Each row is shifted at random along 3 fixed directions that mean nothing.
Known rows, with every step that occurs
mabo -> dipabek -> vepide -> pekunap -> kubab -> befa -> leduz: [  76   67  -57   36  109  -94    7   25   -8   76  -58   60 -173 -221
 -180   97   10  -71  -24 -153 -223   40    5  -62    1   47  239  -34
  102   90   80   19   65  -33  125   36  162  103 -170  125   37  174
 -170 -117  -72  -83 -149  -13  -12 -173 -111  -31 -278   52  -13   26
   25  -94 -154  379  102   30   69  -56   37]
leduz -> pekunap -> kubab -> rebuv -> vepide -> befa -> dipabek: [  33   48  -66   69  -63   90  -50  -26  -13   65  -69   14  -68   52
 -297   29 -142   65   11 -254   38   58  -51  -14  -62   26  242  -83
   10  -67 -159  163   58  -28   59 -283  353   85  -44  106 -143  -55
  -70  -34   19  -65   87 -175  -37   37    7  -80  -26  -71  -84   35
  101   11   90  166   25   -4  -43    9 -116]
mabo -> kubab -> rebuv -> pekunap -> befa: [  56 -116 -219   -1 -135   64  -98  -38  -78   74  -96   52 -156  -22
  124  -62  174    0   75  -74  207  169 -155   56   67   98  259 -143
  -51  -77  -85  -50    6 -168   58    1  183  328 -176  124  -44  134
 -137  -28  204 -130  172 -253  167 -118   59  -98   79   71  -44  131
   32 -102  -82    8   91 -101 -208  -77 -147]
befa -> sulod -> mabo -> dipabek -> pekunap: [  -1  323  -20   62  109 -155  -68   19 -184   91 -102  -49  -46 -106
 -134  127  -96   91   -1 -209 -341   36  245 -106  -32  -98 -196   -5
  118 -160  -11  169   98  -74   88  -83 -136 -148   30  -21  -89   58
  -61   36  -44  168 -166  195 -145 -113 -101   26 -108 -268  100  -37
    5   77  191  206  205   45  -86  134  100]
dipabek -> pekunap -> kubab -> rebuv: [   5   -9   28   47   70   17   29  -28   17   23   26   76  -90  -97
 -124   56  -44  -37   13  -93 -103   34  -35   13  -62   50  -22   28
   34   54   65    9  -13   -1   19  -25  131   49  -74   33  -37  -29
  -81   -8  -61  -14  -54  -59    2  -95  -30   28  -96    2  -31   24
  -15   -6  -48   53   48  -16  -12  -15  -39]
rebuv -> kubab -> befa -> dipabek -> sulod -> mabo: [   4 -222  105  -57  107  141  192  -68  101   25  124   58  -82  -80
   33  -16   94  -82   23   34  156   80 -214   73    1   12   92   65
 -148  226  145 -204  -94  -10   59  231  -83  191 -138   12  186  147
 -364  -81  -38 -108   13  -30  114 -188   36 -104 -124  241 -128   51
 -144 -111 -260  170   26  -38  108 -145  -63]
leduz -> dipabek -> mabo -> rebuv -> vepide -> pekunap -> kubab -> befa: [-142 -142  264   34  263  185    7 -108  184 -181  177    9   29  108
 -426    7 -345   25   30 -112  117 -113 -173  -43 -177   85  -23  102
    2  158  129  147  -92  408   21 -194  102 -260  113   -2   43 -132
 -129   22 -235   62  -44   14  -93  136  153   22  -27  109 -204  -75
 -151   32   45  154 -191   -9  313  -69 -117]
vepide -> befa -> leduz -> rebuv: [  88   62   12   26  -56  -12   -7   62   14   77  -62  -28   34   -2
 -188   48 -130   28  -67  -95  -90    5   46  -20    0  -31  186  -50
   82  -14  -62   54   71  -55   96 -152  262   14    6   82  -61  -44
  -51  -47  -15  -11  -40   -4  -48   83  -82  -37 -111  -31  -45   -6
   79   -9   31  175   59   37   43   -6   16]
befa -> sose -> rebuv -> pekunap -> kubab: [  93  178  -69   75   10 -132   30  111 -119  103  -74  -13  -76 -134
 -202  150  -29  -63  -36  -54 -325    5  181  -86   -4  -37   43  -60
   33  -73 -122  181  123 -110  144 -144  200   36  -85   13 -110   36
   59  -26  -17  -55  -72 -162  -96 -104 -147   15 -161 -161   63  -32
  125   -3   61   16  110   37  -80   91   69]
sulod -> pekunap -> kubab -> befa: [ -15   39   46   50   70  -47   69  -39  -11   10   25   32 -102  -86
  -13   73   16  -43   45  -48 -166  -46   23  -39  -32  -55 -117   37
   43   52   51   18   17    0   40   25  -74   16  -50    8   16   69
  -40   -1  -82  -23  -58   -3  -27 -215  -31  -52 -120  -40    7  -16
   55    9  -28  110   77   -1  -19    8   72]
pekunap -> kubab -> dipabek -> mabo -> sulod -> kadu -> rebuv -> vepide -> befa -> leduz: [ -20 -234   60  -78  -36  274   22  -70  126  -54    4  104  -27  167
   12 -149 -116  124   94 -188  452  114 -311  122   13 -107   56    5
   55   60  -43 -102 -115  -46 -115  -15  181  173   -3  113   -6   44
 -165  -10  103  -35   77   60  145  176  147  -97  203  157 -161  110
  -82  -84   -7  -45   -2   17    6 -135 -206]
vepide -> pekunap -> befa -> sose: [ -18  -23  108   20    3  165   19  -66   71  -98   -2   47   56  185
 -102  -38 -220  149   71 -138  135    0 -120   87  -84  -61  -98   66
   34  -17  -54   92  -59   34    0 -156   25  -96  131   58 -111  -69
  -52   -2    2   85   53  106  -20  136   90   41   84  -15  -50   39
   15   70  127   45  -70   92   16   -9  -60]
sose -> leduz -> dipabek -> pekunap -> befa -> sulod -> kadu -> rebuv -> vepide: [ -34  -20  308  -26   48  141  208   10  150  -56   77   53   67  117
 -178    6 -329  108   92  -53   20 -105  -87   42  -78 -177 -270  118
   51  110  -35   69  -60  119   -3 -214  203 -152  129  -19  -29  -83
   19    8 -105   24  -22  143  -87  119   62  -61   57  -51  -88  -11
  -15   12  114  -68    5  135  162  -19    8]
dipabek -> kubab -> befa -> sose -> sulod: [   2   34   98    9  144   31  139  -45   21   23   56   12  -24 -110
 -138   70  -46  -89   16   53 -155   -8  -19   17  -45   35  -91   65
  -31  102   76  -24  -55   10   47   37  -52  -11  -25  -28   32  114
  -71  -45 -113   -4  -64  -35  -55  -78  -49  -22 -179   17  -17  -28
  -93    0  -56   88   25   75  100  -29   26]
sose -> kadu -> rebuv -> vepide: [ -21   33  -21  -20  -69  109  -50   26  -15  -21  -32   -9   50  121
  -39  -37 -122   52   53    1  146  -17  -12  -19   11  -54  -72  -32
   20  -99 -167   70  -16    5  -94 -162  179    2   56  -31  -53  -53
  348   54   45  -14  105  -90  -38  242   49  -48  200  -86  -17  -15
   17  -20  164 -298  -56   39  -33   40  -68]
dipabek -> kubab -> rebuv -> pekunap: [ -62  -79   51   11  120  130  -10  -71   45  -83   79   27  -32   23
 -177   15 -122  -17   20  -78   78   -1  -75  -16  -86   75   25   38
   16   55   35   30  -54  156   11  -52   90  -31   -3  -21    0  -34
  -44   37  -81   -6   -9  -96  -17   44   39   65   -1   31  -81  -27
 -109  -13   11   11  -31  -30  105  -23 -104]
vepide -> pekunap -> befa -> dipabek -> mabo -> rebuv -> kubab: [ -16  -31   87   44  136  116  -15  -49   21  -59   19   13    3    3
 -255   49 -183   32    6 -129   -7   -1  -32  -43  -76  -22   88    6
   50   37   68  147    5  125   82 -109   85  -92   -4   12  -27  -36
 -210    0  -77   44 -113   53  -51  -25   34   -7  -61   20  -99  -37
  -71  -11   58  208  -10  -23  118  -19  -58]
sulod -> dipabek -> mabo -> vepide -> befa -> sose: [  17 -260  187  -86  110  134   89  -22  180  -67  126   29   58  -17
   28  -72  -27  -10   24    9  138    7 -183   75   45 -100   30   79
   36  251  196 -168  -99   47   26  157  -91   19  -16   97  146   84
 -359 -110  -36  -24 -139  224   84   -5   43  -48  -56  254 -112   24
 -117  -99 -197  228   -2    1  229 -163  -16]
sose -> vepide -> befa -> dipabek -> pekunap: [ -76 -213  317  -82  135  244  164  -60  283 -149  178   51  176  160
 -173  -61 -294   89   42  -16  221 -125 -203   38  -96 -139  -76  165
  105  266  125  -60 -119  237  -17  -68  -11 -186  120   14   99  -71
  -95  -57 -162    6  -28  280  -35   41  103 -100   33  142 -177  -27
 -148  -42  -32  156 -143   68  362 -124  -39]
rebuv -> pekunap -> kubab -> dipabek -> mabo -> vepide -> befa -> leduz: [  18  -16 -100   40   66   18  -93  -31   -3   28  -43   24 -127  -43
 -259   37  -77   19    1 -219  -25   45  -48  -46  -27    3  251  -48
   78   -4  -15   98   51   37  108  -97  184   41  -97  117  -47   85
 -206  -66    5  -37  -61 -101   -7  -50    7  -36  -95   14  -66   32
  -28  -69   -4  281   49  -10   26  -28  -80]
vepide -> befa -> sose -> rebuv: [  54 -111  137  -32   18   60   82   39  116  -15   83    7  104  -21
 -131   28  -86  -46  -31   98  -29  -45  -41    5    7  -95   30   39
   38  153   57  -55  -33   22   75    3   60  -24   23   35   62   23
  -42  -70  -90  -46 -106   35  -13   33  -44  -21  -98  118  -69  -44
  -12  -55  -93   67  -27   30  195  -74   44]
sose -> kadu -> rebuv -> pekunap -> kubab -> befa: [  66  290 -238  119  -36 -159  -68   46 -259  161 -160  -27 -159 -185
 -149  167   57  -98   -3  -24 -358   17  243 -165   18  -29   35 -132
   43 -190 -186  207  151 -111   84 -125  231  106 -122  -53 -104  140
  335   34  -17  -85  -62 -325 -116 -109 -133  -42 -128 -228  118  -69
  124  -25  124  -60  155    6 -190  146   78]
vepide -> pekunap -> befa -> sulod -> mabo -> rebuv: [   4  -93  285  -22  104  -14  135   -7  108  -34  162   12   55  -84
 -125   77 -108  -49    1   84 -140  -86  -45  -24  -43 -137 -123   89
   22  231  229  -27  -46   92   74  123 -154 -124   23   -7  139   11
 -180  -44 -204   68 -184  197  -29  -96    1   -3 -191  144  -68  -71
  -45  -30 -114  199  -14   -4  230  -82   95]
leduz -> rebuv -> kubab -> befa: [ -26   26  -15   63   65   28  -29  -40  -47  -15    3  -19  -50    3
 -172   55  -74  -42  -17  -34  -41  -23   18  -49  -65  124   99  -20
  -41  -34  -36  113   19  120   89 -114  136  -33  -11  -28  -16  -37
    1   50  -56  -20   21 -178  -63   30    4    8  -48  -28  -42  -51
  -18   23   62  -13  -20  -14   25   25  -48]
rebuv -> kubab -> befa -> sose -> sulod -> dipabek -> mabo -> vepide -> pekunap: [  16 -297   57 -102   38  264   75  -65  131  -42   63   40    1   34
   87 -123   90    9   85   17  379  127 -307  120   79   -9  184   15
  -85  164   76 -182 -132  -48    1  115  -46  228  -81  130  129  197
 -289 -150   82 -107   72  -42  162  -48   86 -148   23  261 -146  111
 -163 -171 -217  203  -11  -28   84 -180 -128]
kubab -> befa -> sulod -> mabo -> rebuv -> vepide: [ -82   65  180   31  239 -106  -21  -40  -17  -57  149  -11  -28 -103
 -272  150 -154  -98   -5   25 -267 -152   95 -130  -94  -23 -145   83
   11  113  164   86  -11  225   94   55 -208 -260   35  -80  113   32
   -9   63 -256  113 -144   58 -153  -16  -12   39 -166  -11  -21 -150
 -102   39   42   12  -43   26  230   17   68]
kubab -> befa -> sose -> vepide: [ 14 -37  39 -23  31  45  56 -11  43   7   9  67  -8   6 -18  -6 -34 -22
  36 -15  51  -1 -83  62  -4   2 -14  42  12  66  -9 -62 -45 -39   4  -4
   2  54 -22  55  11  67 -18 -39   2 -50  81  -9   8   7 -18 -97   0  38
 -36  46 -31 -13 -33 -36  15  71  26 -54 -36]
rebuv -> pekunap -> kubab -> dipabek -> sulod: [ -36  151  -77   93  144  -51   -3  -60  -80    2   -6  -16 -149 -106
 -273  113  -59  -30   -7 -100 -235    6   81  -73  -97   38  -22    0
  -93  -64  -32  173   39  106   72  -84   85  -60  -19  -59  -61   78
  -33    3 -103    9  -97 -237  -98 -103   -9   89 -168 -103   14  -44
  -36   38   54  168   19   13   -3   87   11]
mabo -> dipabek -> kubab -> rebuv -> pekunap: [   4   87 -216   38   43   -4 -169  -19 -143   56 -107  -17 -149  -86
 -103   35   33    1   13 -188  -29  115   59  -77    3  114  171 -124
   52 -156  -80   92   57  -39   71  -84  140  122 -115   39  -77  116
  -74   30   76  -40  -15 -196   -2  -42  -41   10  -16  -96    8   19
  -31  -36   60  138  158  -78 -117   39  -82]
mabo -> vepide -> pekunap -> befa -> dipabek: [  32   24   -6   31    7  -44  -29   -7   -2   12  -14   12  -53  -54
 -136   45  -62   12   28  -85 -117  -26    6  -36   -7  -47  115  -35
   66   29   41   89   45   10   82  -52   38  -37  -54   79   -3   67
 -132  -55  -30    0  -84   48  -40  -75   -2  -60 -120   11  -10  -16
   33  -21   10  250    7   18   58  -21   42]
leduz -> dipabek -> vepide -> pekunap -> befa -> sulod -> kadu: [  33  -13  256   -6   32  130  226    1  137  -38   36   37   49    8
 -119  -26 -186   86   42  -79   -5   34 -132  122  -36 -125 -131   85
  -18  133   53   16  -62    3    6  -97  121  -29  111   55    5  -27
 -206  -79  -70   46  -46  196  -10   34   29    2  -99   62  -94   46
    7   28  -30  233   -2   87  136  -61    9]
mabo -> kubab -> pekunap -> befa -> leduz -> dipabek -> sulod -> kadu -> rebuv -> vepide: [  31  -12  -27   -6  -79  119   47  -25   -7   36  -92   74 -149   30
    3  -39  -84   94  101 -217  167  136 -155   81   21   44   28  -50
  -16  -43 -123  -29  -21 -129   -4 -124  315  218  -60  121  -79  118
 -118   -5  118  -68   99  -58   75   20   81  -95   69  -11  -97  122
   25  -28   21   60  118   35 -127  -52 -117]
sulod -> pekunap -> kubab -> befa -> leduz -> rebuv: [ -72 -122  275  -12   68  190  150  -69  180  -99  102   82   22  234
 -112  -38 -310  141   82 -219  205  -78 -190   98 -128   -1 -164  148
  135   87   -6    2  -81   59  -37 -186   61  -66   99   66  -62 -166
 -148   43  -46   57  129  175  -12   75   62 -100   91  -19 -133   54
   10   70  112  -13  -10   73   43  -55  -94]
dipabek -> mabo -> vepide -> befa -> sose -> rebuv: [ 134   -3    9    4   45 -116   -3  111   -3  102    1  -26    1 -275
 -152   96   51 -155  -74   98 -297   33   80  -49   97  -71  148  -59
   48  128  126  -40   45  -77  143   69  122   62 -120   92   82  130
 -138 -142  -67  -59 -247  -11  -18  -70 -140  -31 -266  104  -15  -36
  -19 -127 -177  225   89   -2  151  -65   92]
befa -> sose -> sulod -> dipabek -> mabo -> vepide -> pekunap -> kubab -> rebuv: [  36  -86  110  -19   72   87   70  -15   82   30   55   45   -8  -84
 -129    1  -42  -17   33  -79   -2   72 -100   60   18  -79   -1   37
   28  126  102  -44  -55  -80  -32   10   50   85  -63  106   24   50
 -222 -105  -33  -14 -117   22   33  -58  -49  -92 -109   90  -82   52
  -52  -59 -101  190   75    4   51  -90  -25]
vepide -> befa -> dipabek -> pekunap: [  75   36    6   22   71  -41   53   25    8   72    0    2  -25 -186
 -158  108   16  -63  -51   -7 -232    3   65  -78    6  -66  168  -17
   38  120  100  -12   58    0  136   52   64   15  -90   29   53  137
 -159 -110 -116  -55 -186   34  -45 -201  -88  -13 -269   49  -12  -49
  -20  -71 -139  377   62   -3  154  -26   95]
befa -> sulod -> dipabek -> vepide -> pekunap: [  26  178  125   27  136  -38   70   14    5  -12    6   -7   35 -123
 -206  105 -122   14  -34  -88 -275  -23  127  -54  -23 -169  -70   70
   60   74   84   82   33   44   34  -16   -7 -140   73   -3   25   42
  -48  -74 -162   65 -240  162 -118  -60 -107   56 -214  -65   17  -65
   -8    9    2  294   45   76  177   36  121]
mabo -> rebuv -> kubab -> pekunap -> befa: [  -2  -10 -113   57   14  -20 -100  -55  -88   -8  -33   26 -166  -90
  -76   71   50  -59   23  -41  -83    3    2  -57  -22  118  115  -76
  -21  -48    3   93   29   28  119  -14   77   75 -107   28  -21  100
  -37   36   -3  -52  -22 -208    4 -127   22   -3  -69    0  -14   -8
    7  -32   -6   86   45  -68  -68   11  -33]
sose -> kadu -> vepide -> befa -> dipabek -> kubab -> pekunap: [ -59 -138  191  -47   78  254  142 -112  157  -87  140   37   72   80
 -171  -12 -183   22   45  -14  169  -68 -158   -2  -76  -66  -53  111
   63  202   69  -43 -102  155  -48  -12   78  -61   45  -25   67  -12
   26  -22 -152  -54  -73  108  -35   35   70 -104   -3  122 -131  -51
 -103  -33  -12   86  -80   28  258  -84  -60]
kadu -> vepide -> pekunap -> befa: [ 111  277 -129  101  -30 -254  -29   69 -157  134 -104  -37 -108 -278
 -100  184   94 -139  -51   64 -486  -26  251 -172   48 -153  111 -101
  -17  -11   -8  153  164  -20  128   18  153  -26 -103   -7  -13  120
  190  -75 -121  -81 -251 -148 -113 -162 -127   23 -282  -83  111  -92
  156  -52  -47  215   87   27   16   78  198]
pekunap -> kubab -> rebuv -> vepide -> befa: [ -42   90  -77  100    5   69 -178  -69  -36  -30  -50    2  -41   86
 -282   23 -198   64   26 -190   -8  -16   13  -54  -94  -43   40  -46
   38 -128 -131  214   27  105   30 -255  221  -86   62   38 -131 -100
  140   71  -26   30   22 -164  -83  144   58   26   67 -122  -56  -27
   66   58  203  -46  -52   12  -18   54  -87]
rebuv -> kubab -> befa -> sulod -> mabo -> vepide -> pekunap: [  10   73 -101   41   -9    2 -134  -44 -130   36  -69  -23  -70  -23
  -69   35   20   36   41 -131   -1   88   12  -52   20  -38  119  -66
    6  -87  -26   73   36  -50   96  -21  -67   55  -44   80    5  124
  -56  -14   32   29    8  -36   -8  -53   16  -44  -40  -38   -4    3
  -16  -28   57  160   66  -23  -64   16  -34]
dipabek -> pekunap -> kubab -> rebuv -> vepide -> befa -> sulod: [  16  -97   21   12  -12  200  -13  -68   72  -16   10   68  -34   54
 -157  -26 -117   72   56 -142  164   95 -202   80  -58  -13  101   -4
  -48   32  -42   14  -66  -21   25 -116  217  115    6  105  -68   -8
 -102  -53   21  -15  106 -102   58   62   86   12   27   57 -108   86
  -16  -49  -19   62  -48    3   20  -64 -162]
leduz -> vepide -> befa -> sose -> rebuv -> kubab: [ 111  -72  118    9   30  -29  114  107   79   20   85  -42   36 -155
 -225  112  -35 -169  -88  169 -237  -70   42  -66   20  -51  175  -29
  -49  205   49   24   46   80  197  -25  251    5  -89   35   97   22
  -33 -113 -143 -135 -174 -109  -62    4  -93    9 -262  138  -76 -100
   58  -99 -175  114  -36   23  258  -63   87]
kadu -> vepide -> befa -> dipabek: [ 133  138 -229   15 -143  -77  -67   56 -129  201 -160  -12  -72 -122
   38   45  153  -24  -29  -69  -88  114   97  -69  118 -129  296 -151
   11  -76 -117   -8  129 -228   71    7  180  211 -135   82  -48  162
   -1  -87  104 -151  -41 -116   23  -96  -96 -136  -85  -37   52   30
  119  -85  -45  196  161  -15 -106   10   42]
rebuv -> pekunap -> kubab -> dipabek -> sulod -> kadu -> vepide -> befa: [ -55   31    4   31   54  130   19  -90    2  -64   12   -1  -52   66
  -98  -21 -122   80   72 -102   75   28  -65  -16  -49 -154 -102   22
  -36  -23  -75   80  -35  109   -4  -83   93  -35   93  -30  -48   70
   46   24  -44  -13  -54  -93  -31   50  113   29   40  -20  -52  -17
  -47   20   98   86   -5   36   49   28  -38]
mabo -> rebuv -> vepide -> befa -> leduz -> dipabek: [  63 -107  -39  -37  -59   72  -82   58   78   37  -39  -26  -16   50
 -143  -38  -80   37  -13 -106  164   33 -110   -6   42   33  354 -115
    7    8  -71   -6   37  -16  105 -151  267  114  -51  156   -2   61
 -128  -68   69  -98   95  -89   42  128   31 -102  -18   91 -130   41
   27  -83  -51  210   10  -31   68  -83  -87]
sose -> kadu -> rebuv -> kubab -> dipabek -> vepide -> pekunap -> befa -> sulod: [  24   91  -42   28  -37  184   18  -53  -32   13  -86   57  -25   33
 -193   15 -141   76   59 -127   65   92  -64   35  -31  -82    3  -15
   -9  -90 -134  116  -21  -58  -38 -178  267   82   29   16  -92   32
  138  -24   27  -26   11 -143  -26  114   14  -38   43  -66  -38   34
    0  -34  116   -9   19   58  -47   26  -89]

Rows
[  23  229  -67   97   -2   70  -95   -9 -126   51 -202  -23  -63   73
 -262   -7 -189  179   68 -321  -23  118   21   35  -24  -98  -39  -84
   52 -237 -217  255   48 -101   37 -366  277   11   66  123 -220   21
  -33  -12   83   76   42  -35  -83  124    1  -85   20 -221  -37   64
   49   96  279  129  127  110 -154   76  -77]
rebuv -> vepide -> pekunap -> kubab -> befa -> sose -> leduz -> dipabek -> mabo -> sulod -> kadu
[  67  -43  -57  -25   16   46  -11   44    4  133  -82   49 -147  -60
  -40  -25   18    3    8 -224  120  146 -111   50   59   76  260  -75
   43   -7  -18  -89   31 -163  112  -49  198  260 -164  171   23  100
 -276  -56  122 -118  105  -49   89  -35  -45 -179  -57   52 -113  122
  -28  -91  -94  213  185  -29  -86  -87 -113]
sulod -> mabo -> rebuv -> kubab -> befa -> leduz -> dipabek -> vepide
[  84  333 -144  116  104 -187 -111   62 -245  125 -183  -32 -148 -201
 -167  165  -28   -2  -14 -207 -449   55  291  -99   20  -99  -30 -100
   91 -211  -84  248  159 -141  174 -137   79  -22  -55   20 -168  125
 -119    8   26   60 -186  -67 -129 -127 -156   23 -173 -270  106  -21
   72   39  168  225  268   34 -160  147   98]
sulod -> dipabek -> mabo -> rebuv -> pekunap -> befa -> sose
[  94  220   40   65  -15  -41   88   67  -41  151 -147   -4  -42  -57
 -141   70 -110   90   22 -205 -256   48  114   39   13 -176 -138  -13
   66 -103 -113  129   92 -197   82 -254  205   25   -4   96 -169   -9
 -161  -80   50    9  -67   51  -78  -97 -132 -144 -108 -219    7   80
  136   45  114  229  262   98 -144   57   83]
sulod -> pekunap -> befa -> sose -> leduz -> dipabek -> mabo
[  22  -81  -68  -13  -85  154  -58  -62  -28   57  -57   48  -69   67
   -6  -45   25  102   70 -176  251  154 -159   66   15  -41  124  -71
  -24  -85  -51   -8  -25 -154   45  -37   27  203  -51  107  -39   79
 -239  -22  141  -28  110  -98  112  -54   65 -120   76   45  -89  106
  -16  -44   17  152  108  -79 -148  -51 -128]
vepide -> pekunap -> befa -> sulod -> mabo -> rebuv -> kubab -> dipabek
[  -3   35  116  -10   64   88  143  -46   87  -20   12   67  -43    7
  -42   -4 -126   69   93 -110  -25   17  -94  123  -35 -139 -260   91
  -32   33  -10  -25  -71  -70  -30  -74  -18   16   49   54  -47   78
 -121  -62   -5   13   12   32  -12  -47   10  -95  -28  -46  -57   85
  -20   27   25  127   83  110  -10  -22   11]
kubab -> dipabek -> sulod -> pekunap -> befa -> sose -> vepide
[  39  193   38   52   54  -75   37   24  -65  130  -71    3 -108 -122
 -293  111 -121   16    5 -183 -268   14   88  -31  -29  -63  -14  -26
   61  -59  -27  157   73  -61  141 -197  205   -4  -60   57  -69   16
 -120  -53  -40   -8  -95  -57 -100 -101 -101 -137 -168 -149  -20   14
   18   -6   90  226  202   55  -26   41   27]
sose -> leduz -> pekunap -> befa -> sulod -> mabo -> rebuv -> kubab -> dipabek -> vepide
[ -40 -137  196  -56    8  249  113  -35  101 -122   84    0  161  187
  -14  -59 -195   67   67   67  227  -39 -110   14  -15 -172 -148   79
   21   91  -40  -22 -100   86  -48  -45  -24  -68  132  -51   29   14
  127   53  -52   10  -29  108  -18  174   94    0  138   64  -83  -61
  -64   -4   74 -151  -63   69  137  -39  -25]
vepide -> befa -> sose -> sulod -> kadu -> rebuv -> kubab
[   6   66   53   30  -16  151  104  -46   51   40  -82   67  -59   92
 -155  -27 -201  120   75 -270   77   63 -115  125  -76   28 -109   24
   39  -58 -136   95  -27  -88   14 -281  257   64   29  109 -165  -48
 -133  -22   70  -34  125    1  -20   21   25 -138   46 -114  -92  124
   46   66  129  126  105   87 -105   -9 -106]
leduz -> dipabek -> kubab -> pekunap -> befa -> sose -> vepide
[  39   46   84   19   34   67  100  -30   28   79  -18   75  -59  -65
  -88   14  -41   38   33 -162  -13  113 -109   72  -19  -99  -39   47
   27   67   45  -31  -34 -129   21   11   50  120  -18   96    5   36
 -164  -95  -25    5    0   77   35  -98  -22  -67 -107   25  -51   91
    1  -32  -64  210   70   46  -12  -54  -32]
dipabek -> vepide -> pekunap -> kubab -> befa -> sulod -> mabo
[ -36   55   16   39   14   91  -29  -54  -38  -21  -50  -14  -43   34
 -183  -15 -144   74   46 -169   51   59  -46  -30  -28  -86  -37  -49
   28  -58  -78  143   -8   70  -46 -169  217  -12   48   18  -73   22
   23   13  -41   26  -83  -35  -39  115   86  -12   38  -40  -64  -22
  -26    3  122   94   27   17   11   20  -75]
leduz -> pekunap -> kubab -> dipabek -> mabo -> sulod -> kadu -> rebuv -> vepide -> befa
[  -1   29  183   43  154  -61   78   -9   97   39  102  -14  -53 -103
 -368   96 -239  -28  -40 -138 -255  -66   10  -38  -86  -58  -40   65
   70  135  142   54   10  111  109  -65  123 -138  -11   55   53  -38
 -245  -42 -191   50 -226   82 -104   -9  -42  -42 -265   34 -105  -58
  -36   20  -11  310   50   50  194  -42   58]
pekunap -> kubab -> dipabek -> sulod -> mabo -> vepide -> befa -> leduz -> rebuv
[  25 -183  157  -79   17  152  104    8   92  -48   74    0   45   25
  -29  -54  -68   15   16   19  176   43 -149   22   48 -136   68  -12
   13  172   48  -79  -55   41   -9   41  135   77   -9   30   92   87
 -174  -65  -42  -38  -80  109   50  115   67  -49  -13  186 -115  -17
  -97 -114 -103  132   -9   11  191 -113  -48]
leduz -> vepide -> befa -> dipabek -> mabo -> sulod -> kadu -> rebuv -> pekunap
[  44  -42   19   39   -7  113    4   -2   34   -2   20   21   -8   -8
 -232   28 -116  -35   19  -24  -25   -1  -70   21  -41  -30   49  -19
  -37   36  -67   81  -22   -5   34 -125  240   52  -27   53  -44  -29
   90  -21  -39  -41   19 -149  -30  117   -5   -4  -48   36  -77   -9
   64    1   22  -94  -56   33   48  -26  -69]
pekunap -> kubab -> rebuv -> vepide -> befa -> sose -> kadu
[ -46    8  147   16  108  191   47  -35   80 -101    2   67   14  122
 -244    7 -316   94   38 -234  129  -10  -71  -21  -78  -42   22   77
  137   54  -39   65  -22  164   -5 -197  222  -91   85   38  -19  -26
   29   41 -104   -3  -51  103  -78  176   30    8   25  -15 -121  -34
  -61   18  103   95    3   87  153  -15  -68]
sulod -> kadu -> rebuv -> kubab -> befa -> leduz -> dipabek -> vepide -> pekunap
[ 115  322   75  116   49 -166   92  139  -54   88  -86  -66  -43 -224
 -409  195 -221  -38  -57  -61 -535  -41  245  -97  -18 -188  -35  -50
   13  -26  -77  249  140   11  177 -265  358 -128   29   21  -67   38
   73  -71 -168   19 -243  -79 -211  -15 -157   22 -340 -187  -22  -90
  125   20   89  290  103  118  126   97  185]
sose -> rebuv -> vepide -> pekunap -> befa -> leduz -> dipabek -> sulod -> kadu
[  79 -153   48  -43 -134  213   37   19  116   60  -81   19   39  159
  -29 -154 -113  173   73 -200  316  142 -265  173   46  -31  122  -42
   83   -8 -108  -29  -53 -189   15 -237  320  214  -14  239 -129  -47
 -244 -149  198  -55  150   80  119  120   72 -189  123   61 -118  191
   21  -74    6  165   82   51  -84 -114 -171]
dipabek -> mabo -> vepide -> befa -> sose -> leduz -> pekunap -> kubab
[   7  -17  291  -11   75   62  301   -9   96  -24  100   42   15  -37
  -83   44 -194    4   41    0 -106  -36  -57   53  -55  -95 -234  114
    4  180   77  -21  -58   39  -21  -14   81  -50   45  -58   24    9
 -148  -19 -148   21 -142  170  -52  -18    7  -11 -119   41  -49  -34
  -36   15  -32  115   52   92  145  -30   61]
leduz -> pekunap -> befa -> dipabek -> sulod -> kadu -> rebuv
[   0  144   73   29   34  154   59  -26   27  -15  -67  -18   26   99
 -163  -10 -222  142   91 -169    6   14  -18   38  -46 -187 -143   11
   25  -84 -143  180  -15  -22   28 -254  120  -70  114   42 -129    4
   25  -41   16   38   12   16  -85   66   37  -58   30 -160  -51   28
   36   31  193  135   19  123    8   39   -6]
rebuv -> vepide -> pekunap -> befa -> sose -> sulod -> dipabek -> kubab
[ 130  169 -101    9 -116   23  128   63 -143  187 -161   -5  -79 -120
   70   49   61   15   54  -61 -125  128   82   15   89 -188  -49 -101
   31 -121 -180   55   73 -316   41  -70  234  273  -91    6  -93  154
   32  -48  136 -103  -16 -113   18 -114 -108 -132  -37 -155   59   58
  115  -92   54   35  264   18 -205   55   34]
sose -> kadu -> rebuv -> pekunap -> befa -> sulod -> dipabek -> kubab
[  34  298 -146  113   38 -168 -115   25 -196   88 -120  -13 -149 -231
 -185  137  -33  -34    8 -152 -390   65  229 -131   21  -86  -82  -89
   96 -146  -20  145   97  -62   13  -72  141    2  -49    7  -78  155
  102   20  -64   28 -278 -106 -116  -61  -96   51 -182 -175   83  -76
   27   38  118  194  181   15  -88  118  115]
mabo -> vepide -> pekunap -> kubab -> dipabek -> sulod -> kadu -> rebuv
[  85  491 -230  177   49 -219  -77   -5 -308  156 -243   -2 -245 -287
 -226  232   27  -22  -25 -254 -602   69  345 -115  -12  -89  -11  -89
   17 -237 -134  309  191 -158  178 -140  162   16  -77   10 -169  153
   16   -3  -18   17 -208 -166 -169 -256 -193   32 -273 -353  148  -19
  158   51  165  274  258   69 -204  198  130]
rebuv -> kubab -> pekunap -> befa -> sulod -> dipabek -> vepide
[  51   -8   85   15   64   22  124  -37   57   56   73   37  -73 -162
 -100   87  -18  -76   10  -41 -162   22  -23  -33    0 -183   15   33
  -31  181  102  -75    5  -34   20   84   90   91  -89   36   56  109
 -131  -83 -134  -98 -195  -21   -3 -162  -57  -73 -222   82  -56  -19
   28  -67 -156  263  102   -2  116  -60   64]
kadu -> vepide -> befa -> dipabek -> sulod -> pekunap -> kubab -> rebuv
[  59  313  -94  102   13  -89 -101   20 -183  111 -181  -41  -51  -92
 -157   78  -82  116   10 -296 -265  114  192  -45   16 -162  -52  -69
  126 -205  -83  229  118 -177   37 -187   86  -11   17   83 -172   19
 -110  -31   61  112 -151  101  -89  -75  -97  -30  -82 -259   70   26
   93   51  206  260  202   30 -166  117   40]
befa -> sulod -> dipabek -> mabo -> vepide -> pekunap -> kubab
[ -23  165 -166   38  -63  140 -187  -79 -159    5 -179   10  -82   91
  -98  -21 -130  168   85 -321  132  124   20  -39    6  -85    8 -115
  143 -238 -199  132   19 -101  -35 -195  175   83   43   60 -159  126
   88   84  100   36    9   -7  -35  122   58  -56  142 -187  -15    9
  -14   32  276   75  121   28 -137   71 -104]
mabo -> sulod -> kadu -> rebuv -> vepide -> befa -> dipabek -> kubab -> pekunap
[  82  109   41   73   67  -80  128   33  -35   67  -22   13 -148 -192
 -232  129  -86  -65  -20  -80 -321   35   65    7  -32  -29   26  -12
  -69   43   -7   75   60  -27  133  -74  234   47  -68   23  -31  103
 -182  -33  -96  -17 -123 -141  -67  -82 -101   43 -286  -37  -37   -5
   38   10  -52  239  148   48   23   19   59]
kubab -> rebuv -> pekunap -> befa -> leduz -> dipabek -> sulod -> kadu
